Here is a tiny trained network, its code and every weight. The questions are about switching its units off for an input and a class, where a switched-off unit gives its printed mean instead of its output.

import numpy as np


def w(rows, s, z=0):
    codes = np.array(rows[::2]) - 128.0
    scale = np.full(codes.shape[1], s)
    scale[-1] = z or s
    return codes * scale


def norm(h):
    return h / np.sqrt((h * h).mean(-1, keepdims=True) + 1e-5)


def f(y):
    return np.maximum(y, 0)


def log_softmax(a):
    a = a - a.max(-1, keepdims=True)
    return a - np.log(np.exp(a).sum(-1, keepdims=True))


def net(x, mask):
    res = np.array(x, float).reshape(1, 5) / 4 @ E
    u = 0
    for l in range(2):
        y = f(norm(res) @ A[l][:, :-1].T + A[l][:, -1])
        res = res + np.where(mask[u : u + 3], y, B[l][:, -1]) @ B[l][:, :-1]
        u += 3
    return log_softmax(norm(res)[-1] @ U[:, :-1].T + U[:, -1])


A, B = {}, {}
E = w([
[141,111,106,79,54,94,116,90,121,164,190,157],'x0',
[159,56,146,142,130,135,170,89,3,103,100,176],'x1',
[129,155,116,169,98,122,89,151,114,151,108,157],'x2',
[79,123,84,99,149,123,103,173,51,57,163,180],'x3',
[161,179,94,72,164,170,110,110,97,146,76,142],'x4',
],0.013)
A[0] = w([
[138,148,96,246,58,106,31,219,71,163,107,187,120],'L0N1',
[128,36,116,17,201,140,194,124,149,66,202,59,44],'L0N2',
[78,92,161,191,68,106,118,191,128,67,191,129,4],'L0N3',
],0.013,0.003)
B[0] = w([
[80,218,198,98,117,138,113,79,130,89,125,102,248],'L0N1',
[61,249,185,139,89,125,71,94,121,117,109,131,212],'L0N2',
[85,48,54,161,174,120,154,108,154,204,115,125,235],'L0N3',
],0.011,0.012)
A[1] = w([
[33,155,52,64,178,125,84,205,115,64,172,172,205],'L1N1',
[109,160,67,87,150,122,58,246,202,120,197,75,3],'L1N2',
[156,191,29,7,184,181,73,147,88,134,104,149,51],'L1N3',
],0.017,0.0042)
B[1] = w([
[252,148,117,109,122,136,148,139,174,156,114,113,255],'L1N1',
[123,57,161,141,115,146,159,102,4,61,109,186,214],'L1N2',
[38,52,110,192,129,81,155,123,167,140,173,119,211],'L1N3',
],0.012,0.016)
U = w([
[84,205,154,136,134,107,127,105,140,94,116,156,107],'0',
[83,81,103,179,159,105,152,127,160,155,135,135,86],'1',
[138,103,159,134,132,124,162,114,40,84,125,164,122],'2',
[146,134,127,148,128,133,153,116,150,111,122,136,255],'3',
[200,128,150,139,128,125,148,134,182,147,111,146,198],'4',
[148,137,137,112,146,157,95,144,141,141,143,126,72],'5',
[139,104,108,111,135,162,65,207,105,130,133,130,59],'6',
[139,116,102,82,132,150,82,251,111,114,127,98,70],'7',
],0.016,0.0082)

Each question gives the input, the list of numbers given to net, and the class t.
The units are the neurons (one row each of A and B). Each row of codes is followed by its name. A weight is (code - 128) times the scale printed after its matrix; where a second scale follows, it is the last column's (A, B and U).
mask holds one flag per neuron, layer by layer. A switched-off neuron (its flag False) gives its mean, the last column of its row in B, instead of its output. The means were averaged over made-up inputs and are rounded, as every weight is.
A unit's drop is (log p(t) with every unit on - log p(t) with that unit switched off) / (log p(t) with every unit on - log p(t) with every unit switched off).
The circuit of an input: a set's keep is (log p(t) with only the set's units on - log p(t) with every unit switched off) / (log p(t) with every unit on - log p(t) with every unit switched off). Starting from all 6 units, units are removed one at a time, each time the one whose removal leaves the highest keep (on an exact tie, the one counted first), for as long as the keep stays at least 0.8.
units of the circuit, in order: the units of the circuit, biggest drop first
top k neurons: the k neurons with the biggest drops, biggest first
k most important neurons of layer l: the k neurons of layer l with the biggest drops, biggest first
input [-3,0,-3,6,-5], class 4: most important neuron of layer 0 -> [L0N2]
input [8,-3,5,7,4], class 3: top 4 neurons -> [L1N1; L1N3; L0N2; L0N1]
input [6,-5,-2,-8,8], class 1: top 4 neurons -> [L1N1; L1N3; L0N1; L0N2]
input [-5,6,1,7,2], class 4: units of the circuit, in order -> [L1N1; L1N2]
input [5,0,5,0,5], class 0: 2 most important neurons of layer 0 -> [L0N1; L0N3]
input [0,4,-8,-6,7], class 0: 2 most important neurons of layer 0 -> [L0N2; L0N3]
input [5,0,4,1,8], class 1: top 2 neurons -> [L1N3; L0N2]
input [-5,6,-5,-3,7], class 1: top 3 neurons -> [L1N3; L0N1; L1N2]
input [5,-2,-7,-5,-4], class 0: top 2 neurons -> [L0N2; L1N1]
input [-1,5,8,-1,-3], class 0: top 2 neurons -> [L0N1; L1N2]
input [3,-8,-4,-4,-5], class 2: top 2 neurons -> [L1N2; L0N1]
input [-4,6,-8,-3,0], class 0: top 3 neurons -> [L0N2; L1N2; L1N1]
input [4,6,-2,-2,-6], class 1: top 3 neurons -> [L1N2; L1N1; L0N3]
input [-5,5,-2,-5,8], class 1: 2 most important neurons of layer 1 -> [L1N3; L1N1]
input [3,3,3,4,0], class 4: 2 most important neurons of layer 1 -> [L1N1; L1N2]
input [1,-1,-7,1,-5], class 0: units of the circuit, in order -> [L0N2]
input [-8,3,-4,8,-7], class 3: top 2 neurons -> [L1N1; L1N3]
input [-2,-8,6,-5,5], class 2: top 2 neurons -> [L1N2; L0N2]
input [7,0,-7,-6,5], class 0: units of the circuit, in order -> [L1N1; L0N2]
input [0,3,-3,5,1], class 4: units of the circuit, in order -> [L1N1]
input [6,4,7,4,-8], class 1: 2 most important neurons of layer 0 -> [L0N3; L0N2]
input [-2,-6,1,8,-6], class 4: 2 most important neurons of layer 1 -> [L1N1; L1N3]
